Here is a tiny trained network, its code and every weight. The questions are about switching its units off for an input and a target symbol, where a switched-off unit gives its printed mean instead of its output.

import numpy as np


def w(rows, s, z=0):
    codes = np.array(rows[::2]) - 128.0
    scale = np.full(codes.shape[1], s)
    scale[-1] = z or s
    return codes * scale


def norm(h):
    return h / np.sqrt((h * h).mean(-1, keepdims=True) + 1e-5)


def f(y):
    return np.maximum(y, 0)


def softmax(a):
    e = np.exp(a - a.max(-1, keepdims=True))
    return e / e.sum(-1, keepdims=True)


def log_softmax(a):
    a = a - a.max(-1, keepdims=True)
    return a - np.log(np.exp(a).sum(-1, keepdims=True))


def net(x, mask):
    ids = ['αβδεζηθλμξπστφψω'.index(c) for c in x.split()]
    T = len(ids)
    res = E[ids] + P[:T]
    r = norm(res)
    for j in range(3):
        rows = slice(2 * j, 2 * j + 2)
        q, k, v = (r @ M[0][rows].T for M in (Q, K, V))
        z = softmax(np.where(np.tri(T) > 0, q @ k.T / 2**0.5, -1e9)) @ v
        o = O[0][rows]
        res = res + np.where(mask[j], z, o[:, -1]) @ o[:, :-1]
    y = f(norm(res) @ A[0][:, :-1].T + A[0][:, -1])
    res = res + np.where(mask[3:27], y, B[0][:, -1]) @ B[0][:, :-1]
    return log_softmax(norm(res)[-1] @ U[:, :-1].T + U[:, -1])


Q, K, V, O, A, B = {}, {}, {}, {}, {}, {}
E = w([
[104,77,141,96,85,83,186,115,150],'α',
[76,106,132,86,138,105,208,145,80],'β',
[111,131,123,96,76,73,186,138,158],'δ',
[121,150,89,87,126,125,203,193,54],'ε',
[71,135,132,123,146,67,160,128,133],'ζ',
[126,113,140,80,84,101,223,173,122],'η',
[131,119,82,92,94,114,189,152,90],'θ',
[69,130,69,120,123,139,150,161,39],'λ',
[69,129,143,155,125,60,142,224,157],'μ',
[135,102,78,152,46,112,88,128,190],'ξ',
[115,168,152,178,254,117,126,177,68],'π',
[251,108,208,163,103,84,166,106,98],'σ',
[181,56,53,106,223,165,147,56,116],'τ',
[144,144,121,90,141,113,22,61,113],'φ',
[189,219,192,103,144,199,96,199,134],'ψ',
[104,81,180,59,204,175,151,133,235],'ω',
],0.0068)
P = w([
[2,170,170,181,87,224,160,25,86],'0',
[93,201,91,132,92,103,169,94,159],'1',
[42,122,156,144,101,181,127,79,66],'2',
[124,180,87,114,107,81,149,121,156],'3',
[78,94,157,123,118,160,107,109,61],'4',
[151,151,90,96,123,61,132,144,153],'5',
[115,59,165,95,124,134,85,138,54],'6',
[176,126,79,70,134,30,114,173,144],'7',
[111,71,173,108,109,151,98,116,49],'8',
],0.0075)
Q[0] = w([
[94,76,177,184,128,250,105,106,126],'H1',
[129,102,100,162,156,138,171,120,166],'H1',
[144,116,181,109,169,191,134,100,113],'H2',
[150,144,108,81,133,76,128,127,110],'H2',
[157,130,144,192,143,150,164,126,139],'H3',
[112,100,181,133,137,215,104,98,116],'H3',
],0.015)
K[0] = w([
[76,166,107,254,64,136,203,90,97],'H1',
[169,205,159,187,88,161,58,64,132],'H1',
[85,138,121,70,92,131,227,111,140],'H2',
[198,94,126,120,127,71,96,194,137],'H2',
[101,182,117,171,141,159,108,11,142],'H3',
[45,148,101,181,54,138,196,114,113],'H3',
],0.0085)
V[0] = w([
[145,15,41,220,169,128,248,97,126],'H1',
[187,197,108,114,120,146,131,131,76],'H1',
[225,140,102,57,100,147,120,44,46],'H2',
[155,78,117,198,68,152,52,189,173],'H2',
[94,70,100,15,71,28,41,106,109],'H3',
[53,167,121,34,173,254,130,160,247],'H3',
],0.0039)
O[0] = w([
[168,88,37,130,216,117,172,150,171,90],'H1',
[99,144,81,116,104,144,112,151,74,136],'H1',
[202,146,165,137,149,213,95,103,152,154],'H2',
[62,144,80,154,103,177,142,159,164,3],'H2',
[45,183,110,123,123,178,171,55,157,160],'H3',
[133,81,102,3,178,143,63,185,174,119],'H3',
],0.0058,0.0031)
A[0] = w([
[233,169,166,121,163,101,86,86,140,158],'N1',
[73,202,184,129,96,154,111,57,80,121],'N2',
[114,68,46,145,86,96,153,120,44,91],'N3',
[140,139,117,241,130,24,142,154,114,79],'N4',
[159,201,152,67,125,109,121,168,152,164],'N5',
[169,26,170,152,151,133,91,173,101,162],'N6',
[125,141,104,150,184,131,233,136,205,121],'N7',
[62,61,201,188,184,204,120,218,185,89],'N8',
[94,134,60,49,193,121,72,126,172,106],'N9',
[135,170,130,135,42,46,77,99,189,181],'N10',
[79,60,118,166,109,152,2,113,82,76],'N11',
[178,162,115,80,117,165,177,158,220,175],'N12',
[150,166,32,136,129,52,167,119,175,61],'N13',
[90,100,167,149,154,180,11,97,172,162],'N14',
[102,114,180,128,168,41,114,130,217,216],'N15',
[157,168,65,77,91,41,89,105,97,24],'N16',
[132,45,36,137,111,135,132,46,117,144],'N17',
[129,30,159,101,130,107,158,151,128,97],'N18',
[158,134,110,107,32,85,119,75,168,135],'N19',
[138,152,130,84,21,67,209,126,158,116],'N20',
[178,136,171,63,111,122,10,186,68,106],'N21',
[215,217,205,198,87,204,103,197,136,6],'N22',
[190,96,13,148,162,73,118,78,165,4],'N23',
[109,81,152,188,130,215,123,85,74,48],'N24',
],0.0058,0.0033)
B[0] = w([
[61,140,65,156,69,158,144,168,157,201],'N1',
[214,162,75,136,134,61,108,163,94,254],'N2',
[189,81,108,154,109,98,127,143,215,192],'N3',
[179,139,163,15,101,213,176,106,180,175],'N4',
[68,73,87,65,77,91,106,81,93,192],'N5',
[82,162,91,122,157,105,141,57,77,188],'N6',
[98,67,160,109,86,198,58,222,56,154],'N7',
[170,144,217,84,56,66,123,165,87,150],'N8',
[199,213,81,151,73,185,143,116,109,161],'N9',
[155,108,108,91,181,182,194,163,65,214],'N10',
[44,202,123,198,167,167,156,151,171,184],'N11',
[161,130,72,191,104,51,104,67,93,164],'N12',
[100,72,153,231,128,158,138,93,126,170],'N13',
[176,66,149,130,208,36,219,172,203,188],'N14',
[177,102,69,181,97,101,82,88,144,187],'N15',
[89,89,253,145,188,134,84,115,171,175],'N16',
[99,211,175,53,123,115,66,123,127,180],'N17',
[164,176,145,140,82,192,166,110,132,172],'N18',
[66,127,158,69,125,80,135,174,100,197],'N19',
[150,205,139,137,199,186,92,116,164,225],'N20',
[130,74,185,209,108,222,76,149,192,220],'N21',
[34,62,124,79,185,126,32,149,156,159],'N22',
[172,86,151,146,142,97,169,238,81,142],'N23',
[92,47,102,126,109,184,94,132,205,185],'N24',
],0.0051,0.0056)
U = w([
[103,143,183,166,44,66,144,176,118,119],'α',
[130,104,156,216,46,171,121,56,109,58],'β',
[64,147,165,89,56,127,109,21,179,4],'δ',
[123,108,105,182,136,27,120,76,123,141],'ε',
[125,99,78,62,217,203,128,69,137,67],'ζ',
[61,62,130,70,131,111,168,86,52,124],'η',
[113,127,177,163,215,127,144,166,39,138],'θ',
[140,180,147,198,175,149,92,70,179,232],'λ',
[34,124,106,102,127,125,215,150,212,183],'μ',
[40,168,26,183,73,195,142,142,100,148],'ξ',
[198,41,190,75,173,78,166,155,196,84],'π',
[193,196,153,129,116,242,207,164,167,168],'σ',
[197,67,62,166,130,129,166,239,70,179],'τ',
[134,254,110,54,149,107,89,149,68,167],'φ',
[112,118,196,55,78,175,30,203,116,80],'ψ',
[196,103,28,102,65,118,61,104,196,122],'ω',
],0.0085,0.0029)

Each question gives the input, a string of symbols that net reads in full, and the target symbol t.
The units are the heads (2 rows each of Q, K, V and O) and the neurons (one row each of A and B). Each row of codes is followed by its name. A weight is (code - 128) times the scale printed after its matrix; where a second scale follows, it is the last column's (O, A, B and U).
mask holds one flag per unit, heads first, then neurons. A switched-off unit (its flag False) gives its mean, the last column of its rows in O or B, instead of its output. The means were averaged over made-up inputs and are rounded, as every weight is.
A unit's drop is (log p(t) with every unit on - log p(t) with that unit switched off) / (log p(t) with every unit on - log p(t) with every unit switched off).
The circuit of an input: a set's keep is (log p(t) with only the set's units on - log p(t) with every unit switched off) / (log p(t) with every unit on - log p(t) with every unit switched off). Starting from the 12 units with the biggest drops (on a tie, the unit counted first), units are removed one at a time, each time the one whose removal leaves the highest keep (on an exact tie, the one counted first), for as long as the keep stays at least 0.8.
circuit, biggest first: the units of the circuit, biggest drop first
most important unit: the unit with the biggest drop
k most important neurons: the k neurons with the biggest drops, biggest first
heads that matter: for each layer, one digit per head in row order, 1 if its drop is at least 0.15 and else 0, layers parted by /
input ξ σ τ α, target τ: most important neuron : [N23]
input σ φ λ ξ, target φ: heads that matter : 100
input α μ π σ ε τ λ, target ξ: circuit, biggest first : [N11; H3]
input τ η μ, target α: heads that matter : 000
input β μ ω σ δ, target φ: heads that matter : 000
input β φ π π, target φ: heads that matter : 100
input δ λ η ζ φ σ, target φ: heads that matter : 101
input σ σ ε φ φ φ ω σ, target ω: heads that matter : 110
input δ ζ η, target σ: circuit, biggest first : [N20; N5; H1]
input θ φ δ μ φ τ ω η, target ω: circuit, biggest first : [N12; H3; N15; N9]
input λ ψ τ β, target ψ: heads that matter : 101
input π λ τ φ, target φ: heads that matter : 101
input ζ φ ψ ψ λ η, target ψ: heads that matter : 101
input β ψ λ τ, target ψ: heads that matter : 101
input η φ ω μ μ μ, target μ: most important unit : H2
input θ ω λ ψ ω ε π ε, target π: heads that matter : 001
input β η ψ β ω, target π: heads that matter : 000
input ε β π η α μ δ, target φ: circuit, biggest first : [H3; N20; N2]
input α ψ θ μ η ζ ξ λ, target ξ: heads that matter : 011
input σ θ σ ε, target σ: circuit, biggest first : [H3; N4]
input φ τ ψ ω, target ω: heads that matter : 000
input φ φ α μ, target φ: heads that matter : 100
input η σ ε η, target σ: circuit, biggest first : [H3; N20; N4]
input φ ξ ξ ζ, target ξ: 2 most important neurons : [N13; N7]
input ζ φ ξ, target μ: most important unit : N11
input λ η δ φ η φ π λ, target φ: 2 most important neurons : [N2; N20]
input ζ φ μ ψ φ φ ξ φ, target φ: most important unit : H3
input λ π ω ψ σ λ α σ, target σ: 2 most important neurons : [N4; N1]
input μ ψ π ζ ω, target π: 3 most important neurons : [N14; N8; N15]
input ω ξ β ζ η ω, target ω: 3 most important neurons : [N9; N15; N12]
